+4.60; -4.11; +2.86
-0.18; +3.78; -2.56
+4.56; -2.70; -2.77
-0.67; +3.76; +0.79
+2.05; +2.76; +1.99
-1.89; -1.48; -2.15
-0.85; +1.88; +2.87
+1.94; +3.78; +0.73
+1.08; -3.29; -1.60
+2.74; +1.85; +2.13
+4.21; -5.51; +0.50
|
+4.60; -4.11; +2.86
+4.56; -2.70; -2.77
+4.21; -5.51; +0.50
+2.74; +1.85; +2.13
+2.05; +2.76; +1.99
+1.94; +3.78; +0.73
+1.08; -3.29; -1.60
-0.18; +3.78; -2.56
-0.67; +3.76; +0.79
-0.85; +1.88; +2.87
-1.89; -1.48; -2.15

+2.02; +0.37; +1.76; -1.02; +0.45
-0.37; +1.62; -0.13; -5.21; +0.48
-1.30; +3.15; -4.23; +1.24; +1.54
-0.12; -0.58; -1.09; +1.42; -3.00
+1.74; +0.45; +1.96; +0.37; -1.57
|
+2.02; +0.37; +1.76; -1.02; +0.45
+1.74; +0.45; +1.96; +0.37; -1.57
-0.12; -0.58; -1.09; +1.42; -3.00
-0.37; +1.62; -0.13; -5.21; +0.48
-1.30; +3.15; -4.23; +1.24; +1.54

+0.51; -0.02; +0.02; -0.07; +4.70; -0.18; -0.24; -5.51; +1.10; -0.21; -0.06; -1.13
+1.77; +0.03; -0.03; +0.07; +0.06; +0.17; +0.19; +2.64; -1.00; +0.14; +0.07; +0.56
-2.55; -0.01; +0.02; -0.05; +4.74; -0.11; -0.16; +2.41; +0.93; -0.14; -0.04; -0.62
+0.49; +0.01; +0.01; +0.01; -0.94; -0.05; -0.09; -1.41; -3.04; -0.13; +0.06; -0.85
|
+1.77; +0.03; -0.03; +0.07; +0.06; +0.17; +0.19; +2.64; -1.00; +0.14; +0.07; +0.56
+0.51; -0.02; +0.02; -0.07; +4.70; -0.18; -0.24; -5.51; +1.10; -0.21; -0.06; -1.13
+0.49; +0.01; +0.01; +0.01; -0.94; -0.05; -0.09; -1.41; -3.04; -0.13; +0.06; -0.85
-2.55; -0.01; +0.02; -0.05; +4.74; -0.11; -0.16; +2.41; +0.93; -0.14; -0.04; -0.62

-3.80; -0.58
-4.34; -1.69
+0.61; +0.89
-2.05; +0.86
+4.59; +2.51
+0.17; -2.01
+3.33; +4.89
|
+4.59; +2.51
+3.33; +4.89
+0.61; +0.89
+0.17; -2.01
-2.05; +0.86
-3.80; -0.58
-4.34; -1.69

-0.48; -0.05; -1.23; +0.08; +1.19; -1.95
+1.24; +2.76; +2.18; +0.64; +0.31; +1.02
-3.57; -0.65; -0.30; -0.23; -4.46; -0.50
-0.86; +1.97; +1.38; +0.85; +0.99; -1.82
-4.16; +0.62; +2.26; -0.33; -3.31; +0.25
|
+1.24; +2.76; +2.18; +0.64; +0.31; +1.02
-0.48; -0.05; -1.23; +0.08; +1.19; -1.95
-0.86; +1.97; +1.38; +0.85; +0.99; -1.82
-3.57; -0.65; -0.30; -0.23; -4.46; -0.50
-4.16; +0.62; +2.26; -0.33; -3.31; +0.25

-0.87; +3.70; -0.89; -0.04; -0.03; -0.05; -0.89
-0.47; -5.43; -0.51; -1.78; +2.55; -1.72; -0.52
-0.55; -3.32; -0.60; -1.82; +2.50; -1.76; -0.61
-0.71; -0.54; -0.73; +0.80; -0.88; +0.78; -0.73
-0.65; -2.68; -0.66; +2.36; -2.73; +2.32; -0.66
-0.91; +5.13; -0.93; -1.59; +1.83; -1.57; -0.94
-0.66; -0.50; -0.70; -2.25; +2.91; -2.20; -0.71
-0.89; +2.95; -0.88; +2.64; -3.34; +2.57; -0.88
-0.59; -2.62; -0.63; -1.45; +2.01; -1.41; -0.64
|
-0.47; -5.43; -0.51; -1.78; +2.55; -1.72; -0.52
-0.55; -3.32; -0.60; -1.82; +2.50; -1.76; -0.61
-0.59; -2.62; -0.63; -1.45; +2.01; -1.41; -0.64
-0.65; -2.68; -0.66; +2.36; -2.73; +2.32; -0.66
-0.66; -0.50; -0.70; -2.25; +2.91; -2.20; -0.71
-0.71; -0.54; -0.73; +0.80; -0.88; +0.78; -0.73
-0.87; +3.70; -0.89; -0.04; -0.03; -0.05; -0.89
-0.89; +2.95; -0.88; +2.64; -3.34; +2.57; -0.88
-0.91; +5.13; -0.93; -1.59; +1.83; -1.57; -0.94
---
-1.81; -2.40; +2.03; +1.80; +3.08; +0.72; -1.07
-1.88; -2.67; +2.07; +1.86; +3.27; +0.74; -1.08
+2.74; +0.59; -1.33; +0.26; -0.29; +0.06; -4.56
-1.41; -2.25; +1.59; +1.42; +2.73; +0.42; -0.74
+2.64; +0.50; -1.28; +0.24; -0.25; +0.05; -4.42
+3.22; -5.58; -3.27; -3.29; +5.49; -4.55; +4.04
+2.65; +0.51; -1.27; +0.24; -0.26; +0.05; -4.43
-1.39; -2.23; +1.58; +1.40; +2.68; +0.40; -0.72
-1.93; -2.91; +2.11; +1.90; +3.44; +0.78; -1.06
-1.33; -1.97; +1.54; +1.37; +2.46; +0.39; -0.70
|
-1.93; -2.91; +2.11; +1.90; +3.44; +0.78; -1.06
-1.88; -2.67; +2.07; +1.86; +3.27; +0.74; -1.08
-1.81; -2.40; +2.03; +1.80; +3.08; +0.72; -1.07
-1.41; -2.25; +1.59; +1.42; +2.73; +0.42; -0.74
-1.39; -2.23; +1.58; +1.40; +2.68; +0.40; -0.72
-1.33; -1.97; +1.54; +1.37; +2.46; +0.39; -0.70
+2.64; +0.50; -1.28; +0.24; -0.25; +0.05; -4.42
+2.65; +0.51; -1.27; +0.24; -0.26; +0.05; -4.43
+2.74; +0.59; -1.33; +0.26; -0.29; +0.06; -4.56
+3.22; -5.58; -3.27; -3.29; +5.49; -4.55; +4.04

+2.41; +2.47; -1.03; -2.03; -0.98; +1.20; -1.02; -2.02; +2.57
-4.05; -4.15; -0.94; +3.65; -0.91; -2.64; -0.92; +3.64; -4.29
|
-4.05; -4.15; -0.94; +3.65; -0.91; -2.64; -0.92; +3.64; -4.29
+2.41; +2.47; -1.03; -2.03; -0.98; +1.20; -1.02; -2.02; +2.57

+3.18; -1.89; -1.90; +2.47
+3.27; -1.94; -1.95; +2.55
+0.07; +0.13; -0.23; +0.16
-2.76; +1.76; +1.45; -1.98
+0.11; +0.13; -0.26; +0.19
-2.21; -4.01; +4.67; -3.88
+0.09; +0.12; -0.23; +0.16
-2.73; +1.76; +1.44; -1.97
+3.37; -2.02; -2.05; +2.63
-2.67; +1.75; +1.39; -1.94
|
-2.76; +1.76; +1.45; -1.98
-2.73; +1.76; +1.44; -1.97
-2.67; +1.75; +1.39; -1.94
-2.21; -4.01; +4.67; -3.88
+0.07; +0.13; -0.23; +0.16
+0.09; +0.12; -0.23; +0.16
+0.11; +0.13; -0.26; +0.19
+3.18; -1.89; -1.90; +2.47
+3.27; -1.94; -1.95; +2.55
+3.37; -2.02; -2.05; +2.63

-0.56; -0.78; -4.36
-0.47; +1.10; +1.86
+0.64; +1.37; +4.45
-0.37; +1.13; -1.81
+0.95; -3.57; +0.00
+1.43; +0.39; -2.07
+1.26; -3.28; +0.65
-1.79; +0.87; -0.56
-0.93; +3.47; -0.75
-4.80; -0.62; +4.32
-0.65; +5.52; -2.85
+3.40; -4.16; +4.97
|
-4.80; -0.62; +4.32
-1.79; +0.87; -0.56
-0.93; +3.47; -0.75
-0.65; +5.52; -2.85
-0.56; -0.78; -4.36
-0.47; +1.10; +1.86
-0.37; +1.13; -1.81
+0.64; +1.37; +4.45
+0.95; -3.57; +0.00
+1.26; -3.28; +0.65
+1.43; +0.39; -2.07
+3.40; -4.16; +4.97

+1.31; +1.95; -1.50; +2.41; -4.18
+0.84; +1.12; +0.02; +0.55; -1.57
-1.01; -1.36; +0.25; -0.86; +2.07
+0.68; +1.00; -2.47; +2.08; -2.54
+1.34; +1.76; -0.34; +1.36; -2.78
|
-1.01; -1.36; +0.25; -0.86; +2.07
+0.68; +1.00; -2.47; +2.08; -2.54
+0.84; +1.12; +0.02; +0.55; -1.57
+1.31; +1.95; -1.50; +2.41; -4.18
+1.34; +1.76; -0.34; +1.36; -2.78

+2.64; -2.86; +0.80; +4.01; +1.67; +4.84; -0.95; +0.32; -4.74; +0.29; -1.62; +3.60; +1.13; -3.88; -4.50
+1.71; +1.53; +4.49; +3.51; -1.47; -2.65; +2.09; -2.18; -0.31; -2.92; +1.46; +3.46; -3.82; +1.30; +4.78
|
+1.71; +1.53; +4.49; +3.51; -1.47; -2.65; +2.09; -2.18; -0.31; -2.92; +1.46; +3.46; -3.82; +1.30; +4.78
+2.64; -2.86; +0.80; +4.01; +1.67; +4.84; -0.95; +0.32; -4.74; +0.29; -1.62; +3.60; +1.13; -3.88; -4.50
